Each row has a class, written as a number after it.
[-18   0 -19  63  21  32  28  45  -4  11  10  38  33  76  29 -14 -19  70
  -2   6  35  13  28 -15  60 -31  40  14 -15 -80 -25 -25  -6  -1  -4]  0
[ -1 -23  -5  68   0   5  12   8  50  41  -9   9 -36  38  47 -70  50  98
   4  -1 -21  17 -25 -10   5  49  47  50 -68 -55 -23  63 -24  18  12]  1
[  3 -11 -44  28  36  36  35  59  18  -1  19  31   4  67  18 -29 -12  99
  -4  22  37   9   5 -42  67 -31  30  11 -55 -47 -21  -8  30  -7 -10]  0
[-19 -23 -20  56 -15  16  17  14  57  29 -24   9 -16  35  33 -64  38  86
  -9 -14  -6  42 -14 -24  -3  52  35  81 -58 -41 -13  59 -19   3   1]  2
[ -8  29  70  17  21  23   2  42 -64 -34 -22  39  14 -14   0 -26  13  86
   5   3  19  -3  41 -62 -12  24   5 -13  -5 -14   4   9 -43  -1  25]  7
[ -7  18  36  10  15  20  14  16 -59 -34 -33  23   5   1   6 -34  27 101
 -15  11   8  27  44 -75  20 -10  24  12  12  -4   3  34 -33 -14  32]  0
[ -9  21  40  38  33  34  20  25 -72 -41  -4  35  19  12   4 -49 -14  63
   1   2   1 -23  42 -24  -5  -3   4   2 -19 -13  42  -8 -31  -2  21]  7
[ -2 -26 -13  60  -5  12  12  13  60  15  -4  15 -35  44  14 -82  24  79
 -13   0 -38  10 -11 -30 -11  57  27  60 -69 -35 -24  49 -36   7   9]  3
[-23 -13  14  67 -60  14  12 -12  59  28 -45  32 -12  17  55 -33  21  51
  37   7 -15  37  15 -36  -1  57  35  62 -55 -67 -16  47 -28  -8  13]  2
[ -5   0 -14  18  45  49  20  91   8   5  28  29  10  47  16 -23 -20  84
  20  49  36  13  -1   4  49 -26   5  11 -65 -46  -8  -8  38  15 -10]  9
[-22  20 -11  59  58  42   1  45  -9  35  16  45  46  59  30 -48   2  89
  15   7  58   6  32   9  55 -19  37   1 -39 -86 -16 -15   9  24  -1]  1
[-10  -8  -1  71 -55   7  17 -21  71  25 -37  30 -34  35  55 -33  29  66
  22   9 -37  37   8 -46  16  38  52  60 -46 -55 -32  56 -26 -20  22]  0
[ -6 -19 -29  59  -2  23   0  17  60  33  -4  27 -46  27  14 -77  49 101
 -12 -11 -11  25 -28 -30 -10  61  31  95 -55 -49 -29  49 -27  20  21]  4
[  8   7 -33  20  56  49   9  69  35  16  17  35  -2  47  16 -27 -31  76
  14  14  40   1  11  10  53  -5   4  23 -82 -30 -16 -18  51  24 -21]  8
[-26  13  46  29  23  27   8  59 -89 -43   1  52  25  16  -3 -30   1  76
   4  21  43  12  30 -35  13  -5 -17   2   7 -25  25 -13 -17  25  13]  9
[-10  35  21  84  38  42   8  57   6  41  10  22  46  55  42 -32 -10  71
  12   7  44  19  42  10  40 -17  42  10 -33 -79 -23 -12  -8   9  -2]  5
[-32  18  25  30  29  28  -1  32 -75 -37 -10  49  34  14 -17 -53  -2  45
 -13  10  30  -2  67 -40   4   4 -16   1  -4 -17  29 -28 -32   9   4]  3
[  0 -39  -6  59 -16  -5  13  34  47  45   0  -6 -43  31  41 -45  45  76
 -25   3 -22  27 -31   6 -17  35  30  52 -47 -32 -21  78 -22  10   6]  9
[-23  25  49  24  43  21   0  27 -71 -15 -26  21  26 -19  19 -36  33  98
   2  32  24  17  48 -39  10   0  17 -12  15 -26   4  27 -41  21  10]  1
[ -5 -34 -29  58 -32  -2  25   5  41  30 -16   8 -49  52  34 -59  48  99
 -25 -20 -32  21 -18 -39  14  40  50  72 -44 -27 -28  70 -24  -3  19]  0
[ 10 -35   3  61 -20   8   9   7  63  10  -9  28 -56  37  38 -64  21  90
   9 -17 -36  16 -27  -8  -5  73  22  69 -73 -25 -28  59 -19  24  13]  8
[-21  23  58  21  15  32   1  38 -43 -26 -17  29  10 -19   2 -40  18  87
  -1  14  19  23  24 -45   0  13  11   9   5 -11   6  34 -29  -1  12]  6
[-10 -30 -21  73 -19   3  19  37  64  35  -1   7 -45  27  44 -61  37  81
 -26 -20 -27  16 -49  -7 -13  60  30  56 -53 -38 -26  58 -13  20 -18]  6
[ 14  33 -10  31  55  46  28  83  17  12  19  10  17  51  31 -48 -12 102
  15  30  39   9   0 -12  56 -30  20  20 -67 -38 -18 -16  31  14 -15]  5
[-24  31  23  30  13  27  23  17 -88 -37 -22  44  10  36   5 -36   6  94
 -16  -6  31   0  53 -64  36 -25   9  17   7 -12  29 -12 -34  -3  22]  0
[ -1  -4 -12  17  60  44  12  88  17  12  38  29   3  50   6 -19 -28  71
  12  43  41  14   2   5  44 -21   8   8 -66 -47 -10 -22  46  13 -13]  9
[-16 -40   2  65 -36  10  19   6  48  17 -11  23 -16  31  34 -61  35  77
   7 -15 -16  24 -17 -30   1  71  38  60 -58 -50 -11  57 -23   3   9]  2
[ -6   6 -46  10  53  46  17  80  17  10  33  34  -6  43  -2 -27 -20  84
  -1  42  44 -14   1 -18  50 -23   5  28 -68 -52 -13 -28  27  22 -21]  4
[-18  22  63  18  26  31   3  36 -49 -32  -1  28   2 -14   2 -55  -2  78
  -3  21   1  20  11 -38   7  11  13  12  -4 -11   6  27 -23   1  14]  6
[-26  13  38  29  15  40  23  21 -85 -51 -19  38  41  11  -3 -43  -3  73
   0   4  36   1  49 -50  19  -8  -1  12  -1 -25  49 -11 -26  -1  13]  2
[-11 -13  -3  72 -54  10  11 -13  67  28 -40  31 -28  32  53 -31  40  62
  19  -3 -27  48   8 -45  12  49  49  63 -40 -59 -34  54 -23 -18  27]  0
[  1  60  77  29  35  23  -5  29 -63  -7 -21  19  23 -27  16 -55  23  91
   6  14  24  26  42 -56   6  -2  17   8   4  -6  -4  24 -32   4  25]  5
[ -6  19  84  19  33  42   5  31 -59 -34 -13  26  21 -22  16 -30   6  77
  26  42   1  33  37 -18  -1  -5  12   6  20 -22  12  15 -38   2  36]  9
[-24  15  25  32  14  22  19  20 -93 -35  -7  46   9  30   1 -36   7  79
 -21   7  27  -2  56 -53  45 -15   8  29   2 -18  27  -4 -41   5  23]  0
[ -1 -29   1  62  -8   4   9  37  40  41   2  14 -44  34  34 -59  43  88
 -12  -8 -15  25 -29  -6 -12  48  29  60 -56 -35 -18  57 -14  17  12]  9
[ -2   9 -35  23  47  50  15  74  26  14  17  25   0  54   4 -31 -21  85
   3  23  27 -15  19  -8  38 -10  16  19 -88 -36  -7  -7  27  -2  -9]  7
[ -6   2 -37  26  61  44  20  67  20  13  25  35  15  58  22 -52   3 112
  22  29  52  -4  -3 -12  63 -16  23  -2 -78 -56 -12 -11  41  22 -18]  1
[  2  56  73  30  51  36   2  40 -59 -14 -30  10  16 -11  13 -55  20 108
   3  13  24  37  45 -52   1  -7  17  18   0  -8   0  14 -36   2  27]  5
[ -9  23  39   7  43  32   3  29 -51 -33 -19  27  24  -5 -12 -49   8  79
  -6  22  16   3  61 -52  -1  -1   1  -4   0  -6   8  -1 -43   0  11]  3
[ 12  36  -7  31  61  43  16  82  14  30  18  14  18  48  32 -53  -4  90
  10  12  50  19   4  -7  50 -21  22  19 -70 -40 -18 -15  38  11  -7]  5
[-10   4 -41  23  39  49  17  80  21  13  19  32   4  38   4 -28  -8  86
  10  45  47   1   5 -22  44 -16  11  32 -62 -58 -15 -11  22  14 -15]  4
[ 15  -2   3  91 -11   7  21  16  65  23 -16  -5 -29  45  52 -70  36  96
 -11  -3 -32  34 -21 -21  -7  38  39  73 -54 -48 -31  61 -36  14  12]  5
[-25   1 -28  48  50  52  -5  54  16  29  17  32  37  61  -2 -48 -23  43
 -12  15  40  11  51   6  33 -16  25   9 -42 -60 -13 -31  11  -8 -11]  3
[-15  10 -27  21  42  44  18  85  28  13  20  29   2  44  12 -44 -18  82
   8  23  34   3  -2  -4  46  -9  13  27 -73 -39 -10  -5  45  13 -27]  6
[ -7  25  37  29  32  39   7  29 -56 -47 -15  39   7  13   8 -44  -8  84
   0   8  24   5  45 -26  20   6  -7  28 -21   4  31  15 -20  19  16]  8
[-12  25  47  23  52  32   5  16 -59 -37 -18  29  18  -6  16 -59  22 114
  11  33  13  17  41 -45  15   1  20   5   7 -25   8  19 -35  21  24]  1
[  8  -9  29  68 -47   5   1  -7  76  35 -33  35 -41   0  60 -39   7  42
  46   6 -41  25 -10 -13  -4  59  26  51 -82 -45 -33  60  -9   1  11]  8
[-10 -18  39  71 -59   6  -3   6  68  34 -22  34 -26  10  58 -32  30  34
  47  24 -33  48  -5  -6 -11  56  34  50 -50 -65 -24  55 -12  -8  26]  9
[ -9 -30 -17  60 -21  19  22  19  43  15 -17  21 -28  46  24 -70  36 102
 -12 -29  -7  22 -22 -45   4  63  31  75 -66 -46  -8  46 -17  10  10]  2
[-40  23  38  42  20  39  19  54 -69 -48  -2  37  12  19   6 -45 -13  82
 -12  20  15   0  32 -28  16  -1  -2  17  -1 -21  31  -3 -27  18  -6]  6
[  8   8  11  88  -3  14   9  27  58  37 -14   5 -31  40  46 -87  41 104
  -4 -12 -17  46 -19 -29  -4  51  45  82 -61 -43 -32  57 -23  12  17]  5
[-21   6  12  35  24  19  22   9 -78 -44  -6  34  12  28   1 -35   5  79
 -37  12  18  -3  63 -50  32 -30  10  17  19 -13  28  -3 -41   1  11]  0
[ -6   0 -52  12  47  53  15  80  17  12  31  32   3  42  -2 -43  -6  93
   1  35  45  -6  -2 -14  53 -21  14  32 -63 -49 -14 -12  33  15  -9]  4
[-23   1  -7  57  18  41  25  47 -11  13   0  29  61  60  26 -18 -16  64
   7   0  55   5  48  -6  44 -10  37  16 -20 -80   5  -7  -4   5  -3]  2
[-25   4   8  69 -55   8 -11 -11  74  39 -42  39 -11  14  39 -47  19  20
  28  14 -30  31  27 -32 -15  51  27  44 -53 -58 -32  28 -29 -16   4]  3
[-36  24  -7  66  19  42   6  76   5  25  11  35  34  64  21 -24 -21  55
  -4   6  53  15  28   8  42  -4  28  38 -25 -76 -10 -15   8  14 -20]  6
[-13  33  30  87  33  30   0  68  -1  29  10  29  53  62  34 -37  -1  64
  -6   1  63  33  45  -8  35 -15  38  16 -21 -85 -24 -21 -10   6  -9]  5
[  2   2  -9  53  47  40   5  62  20  20  16  39  25  61  21 -31 -30  72
   5  -9  47   8  22   9  40  -7  25   8 -51 -57 -23 -10  28  16 -11]  8
[  0  29  52  88 -52   6   1   2  63  42 -38  12 -22  18  70 -54  30  51
  29  20 -31  45  15 -29   3  39  50  68 -59 -59 -31  63 -32 -13  24]  5
[ -4  24  37  31  32  30  13  34 -64 -50 -13  49  12  15   8 -38 -13  82
   4  -2  33 -11  47 -32  17  -2 -16   7 -16  -3  31 -15 -15  25   2]  8
[-26  25  38  49  12  30  17  37 -69 -45   1  40  13  12   7 -45 -16  57
 -14  14  15  -8  31 -34  15  -2  -3  11  -7 -26  41   1 -21  14   0]  6
[-11  -3   3  75 -56   3  17 -24  63  32 -35  31 -29  33  60 -42  27  60
  23   4 -44  36   2 -37  18  33  54  71 -43 -58 -35  53 -30 -15  24]  0
[ -6 -41 -27  64 -17  13   9  16  59  18 -11  13 -30  48  17 -80  36  75
 -19 -10 -29  16  -4 -24 -15  57  29  53 -58 -36 -20  52 -29   0  11]  3
[-37  26  34  41  44  30   7  19 -75 -36  -5  48  20  24  16 -59  15 103
   8  22  31  -5  55 -30  26   3  10   5  -6 -29  31  -6 -33  31  11]  1
[-10 -27 -26  68   3   0  14  15  43  37 -11   2 -39  41  47 -74  54 110
 -20  -1 -21  10 -13 -13   2  41  43  48 -55 -42 -19  68 -22  25   0]  1
[-42  29  42  25  39  32   3  32 -91 -44  -2  43  13  24   7 -56  12  87
  -1  33  30   5  46 -29  36   0   0   7 -15 -18  41  -5 -24  21  13]  1
[ -6   3   2  66 -44  18   0 -11  69  44 -25  33 -31  -5  55 -54  28  42
  31  22 -39  24  -5 -20  -6  44  39  78 -47 -70 -27  41 -25   0  22]  4
[-21  -4 -27  54  29  39   2  65   4  29  27  41  26  44   9 -22 -12  48
  -8  25  53   1  28   0  38 -15  23  28 -23 -88 -20 -29   0  15 -13]  4
[-19  -7 -30  64  41  43  13  47  -1  19  17  33  24  87  16 -16 -18  69
 -27  -4  42  21  50 -10  60 -22  48  16 -25 -75 -14 -17   9  -6   8]  0
